Each row has two labels, one from each of two sets.
[ 32  24  -9  16   8 -34  10  -4  70   1  -9  27   1  -5  -9  25 -20  -1
   4   9   8 -11  56   8  18  -8   5   6  21  11  25 -38   1  38]
Q436/q514
[ 50   3  -4  15  21 -48  15  18  40  -9  -4   9 -12  -7 -18  27 -40  -1
   5  28   1 -22  72  -5   3  -1  -4   6  -1  10  59 -14   5  27]
q778/q594
[  4 -13 -18   1  20  26  22   8  54  -3   4  35 -33 -10  10   2  37  -1
  -3  -8   4 -15 -23   1  11   8   8 -10  21   2  64   7 -18  28]
q339/q594
[ 63   8  -5  15  20 -43  11   6  36   1  -5   8 -12 -11 -14  17 -59  -4
   2  23  -1 -18  59  -4  12  -6  -9   2  -3   4  73 -20  10  38]
q778/q594
[ 26   3   6  11  12  -8  -2  11  35   9   2  17   0  -5  10 -19 -36  -4
   7  16  -7   0 -19 -13   1 -13  -1  16  19   2   7  15  39   5]
Q436/q594
[ 30   7 -23   7  16 -13  19  12  80 -15  -2  29 -16 -17   0  28   8  -4
   8   0  14 -18  37   8  15   2   5   6  30  13  61 -19 -19  34]
Q436/q594
[ 37  22 -11  14  -4 -27   1  -7  61  -1  -6  26  11  -9  -6  26 -34   0
  11   6   8  -5  46   9  26 -16   2   8  22  11  23 -31   6  23]
Q436/q514
[  5   9   3  12  13   6   9  -2  72  -9   2  28 -15 -19   0  19  28  -1
  -3   5   7 -18  19   7   6   5   8  -3  18   2  40  -5 -12  14]
Q436/q594
[ -5   7 -18  -2  13  -4   9  22  38 -23  -3   9 -18 -10  -6  12  23  -7
   0  -2  13 -11  17   5  -3   4   7   6  18   3  19  -7 -20   6]
Q436/q594
[ 10   5   3  16  29   5  12  16  78  -8   0  29 -25 -15   0  10  27  -4
  -1  10  12 -17  28   5  -2   9   3   0  21   5  26  -6  -7  20]
Q436/q594
[ 15   5  11  19  -1  18   9 -50  82  34   4  42   1   3  21   0  30  13
  -4  -3  -5 -15   3  21  25   3   4 -14  27   2  24 -21  12  55]
Q436/q514
[ 13  26  24  34  21 -21  26 -12 106  19  -2  46 -22   4   3   6  21   7
   1  28  -1 -29  64   4 -10   9  -1   9  26   3   4 -31  13  57]
Q436/q514
[ 22  -2 -13   6  11   1  15 -20  58  22   0  25  -7   0  16   8  12   5
   3  -3   1 -12   5  10  20   3   0 -10  20   5  49 -16  -1  47]
q339/q514
[-37   7   5   3  14  18   8  21  14 -16   4   6 -28  -5  -9  -1  51 -12
 -11   5   3 -17  18  11 -24  24   6   3  -2 -12  -3  -3 -24   8]
Q436/q594
[-11  22   3  14  11  10  13 -14  71   8   2  25 -27  -3   0  12  53   0
  -8  10   0 -24  34  10  -6  13   8  -2  19  -2  19 -29 -16  43]
Q436/q327
[  1  10 -11   0  -1  10   4 -11  42   0  -8  18  -5 -11   3  19  18  -4
  -2  -9   2  -5  13  16  17  -3   4 -11  11  -4  25 -23 -18  21]
Q436/q327
[ -5  18  -3  11   9  13   9 -30  56  19  11  25 -20  -2   5   4  27   4
  -9   3  -2 -18  17  17   3  13   2  -8  13  -4  23 -27 -10  60]
q339/q327
[ 25  10 -24   4  -2  -2   7 -22  44   3  -1  18  -3 -15   2  25   1  -4
   1 -11   7  -4  12  20  30  -3   6 -18  13   3  54 -27 -16  32]
q339/q327
[ 14  -5   7  13  22  17  11   5  77   7   5  33 -27  -7  15  -2  26   2
   1   7   6 -23   1  -4   7   9   0  -1  25   4  36   8  11  26]
Q436/q594
[ 38  25  15  30  20  -8  15 -27 110  38   1  55 -36  -4  13   1  -4   6
   7  22 -13 -32  35   8   9   4  -2   1  29   2  38 -30  28  75]
q339/q327

Each row has two labels, one from each of two sets.
[ -1   1   3   1 -11 -19  27   3  -3   1 -65  10  12  21   0   3  13  -3
 -16 -35 -14 -32  17  -2 -24 -50  25  -1 -26 -11  -6  24  12  -5]
(16)/N
[  2   4   7  -3  -6 -38  11  13  12   5  27   1  18  -3  -9   7  11   0
  -8 -26 -29   2  12  -5  -7 -54  -6 -10 -19  -9 -10  78 -15  -4]
(16)/E
[ -17    4   -3    5   19   13   18    4    4    0 -104    5   10  -14
    6    7    6    4  -13   -8   -5  -11   13   -1  -13  -10   20  -15
  -11    0   -3  -24   14    8]
(16)/F
[  1   1  -1   9   6 -16   5   7   6   3 -25  18  30  -2  -7   0  12  -5
  -8 -15 -23  22   4 -10   1 -33  -4 -16 -19  -2 -14  38   3   3]
(16)/E
[-10   8  -8   5   2   7  26  -3   1  20  -7  13  29  -1   8  13  -1   2
 -13 -28 -13  -5  14   1 -31 -20  34 -12 -14   0 -13  34  10   7]
(16)/N
[ 13   6   1   1  -1 -43  25  14   1   7   4   4  20   1   4   5   1   1
 -11  -5 -18  28   9  -7 -30 -27  -5  -3  -6  -8  -9  41  10 -29]
(16)/E
[  3   4   2  22  11   6  23  -3  11   7 -74  11  23  -6   7  -1  -6  -1
 -14  -9   8  -9  12  -2 -14 -15  11  -5   0   0   0 -26  15   0]
(16)/F
[ -6   2   3   1   6 -10  13   9   6   2  -9  -7  18  -1   0   5   6  -3
  -6  -9 -37  23  13  -8  -4 -26 -14 -10 -28 -12 -14  32   5  12]
(16)/E
[ -1   4  -5   4  11 -17  32   9   8   4 -93  17  12   2   9   6 -13   1
  -6  -2   8   6   7   6 -46 -14  17   2  15  -2  -4  -9   8 -28]
(16)/F
[  4   2   6 -22   4 -38  32   5   8   8 -55   7  18   3  -3   2  14  -7
 -16 -19 -23  37  18  -8 -34 -42 -16 -25 -16 -12 -19  37  -8 -17]
(16)/E
[  8   2  11   4   2 -17   4   0   6   4  -3   9   6  -1   3   2  -8  -7
  -9   2 -16  15   2 -10  -8 -15 -13  -9  -5  -3  -2  24   1 -13]
(16)/E
[ -6  11   2   1  -7 -28   8  11  -2   9 -64  10  18  -1   6   4  21   2
 -18  -3 -15 -25  22  10  -3 -51  14 -12 -17 -10  -6  47  15  12]
(16)/E
[-11   6   2   2   3  -1  34  -1   3  -2 -57  19  23   3   6  10   7  12
 -10  12  10 -42  13   6 -19   3   6   4  -2  -8   0  -2   2  -3]
(16)/F
[ -6 -12   2   0  10  -5   6   7  13  13 -69  25  19   7   6  -1 -14   1
 -14   0   3  -7   5  -5 -13 -24  17 -18   0   8 -19  18  12   0]
(16)/F

Each row has two labels, one from each of two sets.
[ -9  -2  10   0  -7 -28 -17   0   8  -1  -7  -7 -23  10 -17  17   9  -6
 -29  -3 -16 -13  -5  -1   0   6   3   4 -19  13  -8   2  -2   2]
<63>/[25]
[  5   1  -8 -12  -4   8   5  -3   3   1   1  -4 -10  -6   2  17   8  -6
 -12  14   0  14 -18 -17  -4   3  -4 -19  19  -6  -8 -11  -5   6]
<66>/[32]
[ -3   4  11  -2   3 -19 -12 -14  -3   6  -7 -14 -37   9   5  18   6  -3
 -17  -4 -19 -18 -18 -20   2  -4  -2   7 -27  16 -17   7  14  -8]
<67>/[25]
[ -7   0  24 -10   8  -8  -7 -10  -7   2 -11 -23 -27   7 -12  17  18 -13
 -25 -10 -14 -26 -14 -10  -6   9  -9  -2 -24  17 -11   9   8   4]
<67>/[33]
[ -8   3  18 -18   2  -3  -3 -14  -8  10  -1 -18 -26   5  -7  26  14 -15
 -27   2 -16  -9 -18 -25  -8  14  -2 -12  -1   8 -15   1   7   5]
<67>/[23]
[  0  -3  -3  -7 -10 -18   0   0   2  -3   5   3 -12  -2  -3  23  13 -15
 -34  -5   0   3 -14  -2  -4   7  -4 -18   7  -7  -1  -4 -10  14]
<66>/[32]
[ -5  -3  14 -14  -6  -3   8  -7  -4   7   8 -13 -15  -6  -7  11  14 -16
 -35   2  -7  -5 -21 -15 -12  14  -3 -10   1   2  -3  11   0  13]
<66>/[23]
[ -8   2  17 -17   8  -4  -7 -17  -5  18  -4 -15 -32  14 -11  34  15 -11
 -31   3 -14  -7  -8 -24 -15  19  -2 -11   3   9 -21 -10  10   9]
<63>/[23]
[ -5   4   6 -19   5  12  -5 -15  -4   4 -13 -19 -19   1 -17  23  16  -6
   0  12 -14   4 -10 -27  -8  11   0 -16  -2   7 -16 -13   6   0]
<63>/[32]
[ -2 -11   4 -12   2  11   9  -6 -10   8   1  -8 -10  -3 -13   7  -2   1
  -9   9 -12 -13 -12 -13  -8  12  -9  -5  -4   4  -2   2   8  -9]
<67>/[23]
[ -9   7  25 -10   8 -16 -11 -12   1   8  -9 -16 -24  17 -16  21  11  -6
 -23  -9 -16 -22   0  -9   0  15   0   6 -15  17 -10  -1  12  -3]
<63>/[33]
[-13   4  12  -9   3   8   2  -2  -4   3  -3  -5   0   5  -6   8  13  -5
  -6  10  -4   8   3  -4 -10  12   7  -4  13   1  -2  -5   0   7]
<63>/[23]
